(in the rows, 128 means zero)
Each row of numbers stands for one object and depends on some of the facts below. Use the named rows to name the rest.

There are 5 kinds of fact about the objects: Ξ, ρ, Δ, η, λ.
Ξ: uses; ρ: hangs directly under; Δ: belongs to class; η: is of sort; λ: refers to
babrok: ρ plife; Δ a; η c
badren: ρ munan; Δ a; η c; λ gorum,dastel,nusos,griflo
begik: ρ feplun; Δ b; η g
bidrin: ρ ploflis; Δ b; λ gorum
binafun: ρ flobreplol; Δ b; η d
biplo: ρ grupli; Δ a; η e
bistidrar: Δ a
bofa: ρ liplim; Δ b
branis: ρ rizum; Δ a; η e
brapon: ρ geklizak; Δ a; η f
brestu: Ξ diploplol; ρ munan; Δ a; η c
brofasa: ρ piten; Δ a; η e
bromak: ρ dile; Δ a
brona: Δ a; λ trumen,zoplir,griflo
brukla: ρ nopun; Δ a; η d
brulos: ρ zistal; Δ a; η c
brutrera: ρ bistidrar; Δ a
dabis: ρ zaflitil; Δ b
dastel: Ξ plugur; ρ tigon; Δ a; η e
debin: Δ a
dibo: ρ truskan; Δ b
dile: ρ zaflitil; Δ a
diploplol: Ξ fluskor; ρ bromak; Δ a; η e
diso: ρ grokem; Δ a; λ tiska
dobel: ρ litifluk; Δ b; η g
dostir: Ξ trogiplon; ρ dritun; Δ b; η d
drabe: Δ a
drabro: ρ litifluk; Δ a; η g
dradrin: ρ mivik; Δ b; η c
dratra: ρ trovo; Δ a; η c
dridir: Ξ trovo; ρ sesto; Δ a; η e; λ griflo
dridren: ρ grupli; Δ a; η c
dritun: ρ tigon; Δ b; λ lidral
drodes: ρ plife; Δ a; η c
droskor: ρ piten; Δ a; η d
drosku: ρ zistal; Δ b; η e
druflo: Ξ ragra; ρ ragra; Δ b; η g; λ graplek
dubrisku: ρ rizum; Δ a; η e
duklum: ρ truskan; Δ a; η c
dulir: ρ lutem; Δ a; η g; λ lidral
dumol: ρ rizum; Δ a; η c
dutros: ρ kladru; Δ b; η c
febu: Ξ munan; ρ mavi; Δ a; η c
feplun: ρ zaflitil; Δ a
figro: ρ diso; Δ b; η d; λ gorum,griflo
flaplok: Ξ veplim; ρ tokan; Δ a; η c
flekar: ρ grokem; Δ a; η g; λ droskor,kludu
flisko: ρ dritun; Δ b; η g; λ klinim
flobreplol: Δ b
flobrik: ρ sesto; Δ b; η c
fluma: ρ plife; Δ a
fluskor: ρ plobrin; Δ a; η d
fonar: ρ brona; Δ a; η f
fubiklar: Ξ tokan; ρ feplun; Δ a; η c; λ griflo,geklizak
fubis: Ξ tidem; ρ mebrar; Δ a; η d
geklizak: Δ a; λ zoplir,griflo
gile: ρ klurul; Δ a; η g
gomor: ρ dibo; Δ b; η c
gorum: ρ sokik; Δ a
graplek: Ξ zazestum; ρ grupli; Δ a; η c
gratru: ρ plife; Δ a
griflo: ρ brutrera; Δ b; η f
grizak: Ξ munan; ρ liplim; Δ b; η g; λ stekle
grobres: Ξ kloka; ρ klurul; Δ a; η d; λ lifak
grokem: Δ b
groklosu: ρ klinim; Δ a; η c
grudrok: Ξ tregrinus; ρ munan; Δ a; η d; λ trumen
gruklize: Ξ klinim; ρ nepidi; Δ a; η g
gruklizek: ρ stotram; Δ a; λ dratra
grupli: Δ a; λ brofasa,zoplir
gubru: Ξ dritun; ρ veplim; Δ a; η g
kagrin: ρ plife; Δ a; η c
kebrer: ρ dabis; Δ a; η f
kidom: ρ munan; Δ b
kiples: ρ piten; Δ b
kivor: Ξ pumil; ρ bidrin; Δ a; η c; λ stekle
kladom: ρ kladru; Δ a; η c; λ griflo
kladru: ρ skuzol; Δ a
klagopes: Ξ plobrin; ρ geklizak; Δ a; η d
kleplisem: ρ mavi; Δ a; η g
klinim: Δ b; λ griflo,geklizak
kloka: ρ bistidrar; Δ a
klorik: ρ luplos; Δ b; η c; λ brofasa
klotri: ρ kloka; Δ b; η g
klozir: Δ a
kludu: Ξ mebrar; ρ zafen; Δ a; η f
klurul: ρ klinim; Δ a
kuler: ρ plugur; Δ a; η e; λ tiska,trumen
libuk: ρ tigon; Δ b; η c
lidral: ρ dile; Δ a; η c
lifak: ρ litifluk; Δ b; η d; λ nepidi
linul: ρ mema; Δ a; η d
liplim: Δ a; λ trumen
litifluk: ρ piten; Δ b
lomaflan: ρ brutrera; Δ a; η e
loplu: ρ klinim; Δ b; η f
luplos: ρ bistidrar; Δ a; λ droskor
lusu: ρ brona; Δ a; η c
lutem: ρ drabe; Δ b
mavemam: ρ toflos; Δ a; η c
mavi: Δ a
mebrar: ρ zistal; Δ a
mema: Δ a
mifima: ρ rizum; Δ b; η d
mivik: ρ debin; Δ a
mogur: ρ dritun; Δ b; η g; λ brona
mosoko: ρ tiska; Δ a; η g
mugrom: ρ bofa; Δ a; η d
munan: Δ a
mustu: ρ toflos; Δ a; η g
naluk: ρ kidom; Δ a; η e; λ skerunes,nusos
nepidi: ρ tokan; Δ b
nesi: ρ munan; Δ a; η g
nestek: Ξ viven; ρ toflos; Δ a; η d; λ druflo
nodo: ρ brona; Δ a; η g
nopun: Δ a
notim: ρ veplim; Δ b; η d
nusos: ρ kladru; Δ b; η c; λ trumen
pabrel: ρ platifos; Δ b; η d; λ grupli
pestom: ρ geklizak; Δ a; λ griflo
pimok: ρ toflos; Δ a; η c
piten: Δ a
plagak: ρ klozir; Δ b
platifos: ρ skuzol; Δ a; λ pestom,brona
plestal: ρ ploflis; Δ b; η e
plevekle: ρ nepidi; Δ b; η c
plife: Δ a; λ dritun
plirok: ρ debin; Δ b; η f
pliski: ρ brona; Δ a; η c
plobrin: ρ tokan; Δ a
ploflis: Δ a
plugur: ρ zaflitil; Δ b; λ sorigrer,droskor
poste: ρ ragra; Δ a; λ lidral,zoplir
pumil: ρ tigon; Δ b
rabul: ρ truskan; Δ a; λ kludu,grudrok
radur: ρ mivik; Δ b; η g; λ soron
ragra: Δ a
rakos: ρ skuzol; Δ a; η c
rasar: Ξ gratru; ρ mivik; Δ a; η g
ridi: ρ kloka; Δ a; η g
rizum: ρ grupli; Δ a; λ brofasa
rubru: Ξ kiples; ρ rizum; Δ b; η e
rutrozil: ρ diso; Δ b; η c
sesto: ρ tigon; Δ b
siplel: ρ truskan; Δ a
sisugum: Ξ munan; ρ grupli; Δ a; η f; λ kludu
skaskur: ρ ploflis; Δ b; η f
skebes: ρ sesto; Δ b; η c
skerunes: ρ plagak; Δ b; η d; λ graplek,zoplir
skesener: ρ feplun; Δ b; η g; λ rakos
skigrem: ρ luplos; Δ a; η c
skodras: ρ piten; Δ a; η e; λ zoletis,nepidi,trumen,badren
skuzol: Δ a
sodor: ρ brutrera; Δ a; η c
sokik: Δ b
sokiplen: Ξ ploflis; ρ toflos; Δ b; η c
sorigrer: ρ bistidrar; Δ b; λ lifak
soron: ρ sesto; Δ a; η e; λ kludu,brona
stanom: ρ bofa; Δ b; η e; λ kludu
stekle: ρ gratru; Δ a; η d
stepa: Ξ tudi; ρ litifluk; Δ a; η d
stibar: ρ toflos; Δ a; η g
stotram: Δ a
stunum: Ξ tudi; ρ trovo; Δ a; η f
suskem: ρ klozir; Δ a; η d
tadur: Ξ kloka; ρ veplim; Δ a; η c
taron: ρ poste; Δ a; η e; λ zoplir
tazeru: ρ ragra; Δ a; η g
tebros: Ξ debin; ρ kladru; Δ a; η c
temol: ρ plugur; Δ b; η c
tetum: ρ liplim; Δ a
tidem: ρ rabul; Δ b; η d; λ lidral
tigon: Δ b
tiska: ρ sokik; Δ a; λ trumen,zoplir
toflos: ρ bistidrar; Δ a
tokan: Δ a
trager: ρ dritun; Δ b; η g
trazi: ρ skuzol; Δ b; η d
tregrinus: ρ siplel; Δ b; η c
trogiplon: ρ flobreplol; Δ b; η c
trovo: ρ gratru; Δ a
trumen: ρ debin; Δ b; η f; λ griflo
truskan: Δ a
tudi: ρ kiples; Δ a; η c
vafler: ρ bofa; Δ a; η g
veplim: ρ grupli; Δ b
vesku: ρ mebrar; Δ a; η e
vezo: Ξ trovo; ρ skuzol; Δ b; η g
vigepu: ρ kiples; Δ a; η f
viven: ρ brona; Δ b; η c
votelim: Ξ tidem; ρ rizum; Δ b; η e; λ rizum,zulan,dibo
vuflus: Ξ zistal; ρ klozir; Δ a; η d
vumok: Ξ stotram; ρ trovo; Δ a; η c
zafen: ρ kladru; Δ a
zaflitil: Δ a
zazestum: ρ piten; Δ b; η e
zimepel: ρ tiska; Δ b; η g
zistal: ρ plife; Δ a
zode: Ξ stepa; ρ skuzol; Δ a; η c
zoletis: ρ kidom; Δ b; η f
zoplir: Ξ drosku; ρ brona; Δ a; η d; λ griflo
zufel: ρ tigon; Δ a; η d
zulan: Ξ trovo; ρ mema; Δ a; η d; λ nepidi
zuratri: ρ brutrera; Δ a; η d

Known rows:
kladom: [124 130 130 134 152 134 134 117 120 124 139 130 126 131 127 131 122 144
 143 132 129 126 126 130 124 126 145 150]
stotram: [125 130 126 127 166 131 132 134 131 124 131 129 124 117 126 127 123 130
 140 126 129 119 126 128 129 126 133 132]
kiples: [123 128 126 119  91 136 136 128 118 123 127 125 122 121 126 127 131 118
 122 127 132 127 124 131 133 137 131  89]
vezo: [128 122 119 123  16 131 118 129 100 129 121 119 128 129 117 131 138 125
 116 109 128 115 130 128 126 138 129 133]
kivor: [128 130 121 132  99 118 137 125 114 134 116 121 127 122 123 130 126 128
 138 122 124 121 133 120 130 123 134 169]
zistal: [128 127 125 126 170 127 130 126 133 122 130 123 127 113 126 125 123 114
 142 124 131 131 126 131 129 128 141 140]
figro: [122 127 128 130  71 134 141 106 111 126 133 124 123 132 127 131 126 131
 121 132 128 140 123 132 125 135 143  95]
vesku: [128 124 123 127 194 125 122 119 133 118 127 134 126 112 128 127 133 121
 133 130 133 125 126 127 147 128 142 147]
dubrisku: [126 127 124 130 195 131 125 130 128 121 131 135 121 119 129 129 135 143
 128 132 131 110 126 123 149 125 135 137]
skerunes: [122 126 127 129  76 130 142 109 114 130 130 123 120 129 129 131 128 126
 121 128 129 141 126 131 126 132 136  88]
lomaflan: [126 126 128 127 175 126 120 121 135 122 126 158 124 115 128 130 133 133
 131 134 129 116 124 125 142 124 127 142]
plugur: [121 126 128 118  86 134 141 123 117 126 127 127 122 122 128 127 131 118
 131 127 131 126 127 129 135 137 136  87]
pestom: [122 130 130 129 151 136 136 122 126 120 138 135 130 122 126 128 121 138
 151 131 127 120 124 129 132 129 150 142]
plevekle: [125 128 127 123  89 133 133 120 114 126 127 123 119 129 126 130 131 122
 115 128 133 134 124 133 124 135 128  98]
sokik: [123 128 127 119  91 136 136 128 119 123 127 127 121 121 126 126 130 117
 122 127 132 127 123 131 132 137 131  88]
flekar: [125 128 133 124 166 124 131 123 123 131 131 130 122 129 129 132 127 131
 146 126 132 123 133 129 119 127 131 150]
zoletis: [125 128 127 122  89 133 133 121 115 125 128 124 119 129 127 130 133 122
 116 129 134 131 125 134 126 136 127 101]

Which object is each row?
No name comes twice in this set of rows, the named rows included.
[122 126 127 127  81 126 141 109 114 132 127 120 119 129 129 131 128 124
 119 127 128 140 127 129 125 134 135  88]	tidem
[121 127 129 119  85 135 140 122 117 124 128 129 123 122 127 127 130 119
 130 128 131 127 126 131 134 137 137  89]	bidrin
[125 128 133 117  75 133 128 121 116 127 125 142 120 131 125 131 133 118
 120 131 135 130 125 135 116 137 117 109]	klotri
[120 128 130 121  75 140 140 116 113 120 133 132 127 125 126 128 128 125
 132 132 130 127 122 131 135 140 147  99]	klinim
[126 126 125 128 193 127 124 124 130 121 129 138 123 116 129 129 134 134
 131 131 131 115 126 124 147 126 136 140]	brofasa
[123 129 129 128 171 131 138 132 125 128 134 126 122 123 130 129 125 140
 146 126 128 115 131 124 133 124 136 127]	rizum
[125 125 122 134 162 136 132 124 130 121 132 146 125 115 132 128 135 134
 144 131 133 117 130 127 153 120 134 138]	kuler
[123 128 129 126 164 127 137 128 130 127 132 131 124 118 129 128 123 129
 149 125 129 120 130 126 131 125 137 129]	rabul
[126 122 123 119 114 131 127 113 120 117 122 131 124 115 128 126 141 108
 115 132 136 132 123 130 150 139 140 105]	drosku
[127 129 124 123  11 122 132 119 108 132 107 138 125 124 120 130 132 114
 112 126 126 127 125 125 126 133 119 129]	sokiplen

Now the same objects, written a new way:
Known rows:
stepa: [120 109 118 124  44 155 115 128  69  73 136  99 164]
rizum: [125 125 145 129 106 123 124 136 137 120 147 126 130]
flaplok: [128 125 139 129 109 123 122 151 117 125 147 113 129]
geklizak: [126 134 150 118 113 131 121 135 124 116 128 124 112]
brapon: [136 125 135 123 110 126 127 151 144 132 144 126 136]
plirok: [139 120 109 131 155 127 137  93 115 135  99 133 127]
binafun: [129 123 113 131 161 129 141  96 110 126  97 120 142]
trovo: [129 130 114 168 110 101  99 160 251 115 125 128 160]
zulan: [145 119 162 157  85  81 123 152 165  95 147  65 158]
tiska: [127 129 151 129 125 124 117 126 115 130 139 132 117]
kleplisem: [124 145 134 123 111 127 131 157 146 138 146 126 127]
febu: [122 162 179  98 200 116 163 169 121 208 174 135  83]
kagrin: [123 131 129 131 114 128 116 153 155 134 144 133 136]
dile: [121 128 129 130 111 131 124 144 130 120 140 126 129]
mavemam: [139 108 127 119 119 140 117 153 126 119 142 142 121]
duklum: [130 123 133 129 119 126 118 154 138 130 142 127 136]
skesener: [130 137 120 129 151 122 139  87 116 138 105 133 115]

Which object is each row?
No name comes twice in this set of rows, the named rows included.
[124 175 166  96 230 114 184 100 100 217 138 141  61]	grizak
[149 114 112 114 161 142 135  94  93 124  84 139 102]	griflo
[131 113 136 120 103 139 121 132 125 108 147 142 113]	luplos
[118 153 127 126 101 130 127 151 172 141 150 130 133]	vesku
[117 140 130 134 100 125 117 146 146 133 152 120 130]	vumok
[144 128 136 123 176 121 131  79  89 143  82 131 107]	trumen
[147 139 166 148  90  80 122 158 158 107 130  64 130]	dridir
[122 106 117 130  38 147 108 124  47  76 143  96 141]	zode
[115 164 159  94 230 134 158 171 182 217 157 184  93]	munan
[132 130 157 121 110 119 121 143 110 121 136 109 118]	fubiklar
[130 132 167 126 123 115 129 135 100 133 146 103 135]	grudrok
[132 122 150 128 104 118 121 140 119 123 151 116 126]	kivor
[128 117 124 124 111 143 122 143 123 113 142 137 119]	bistidrar

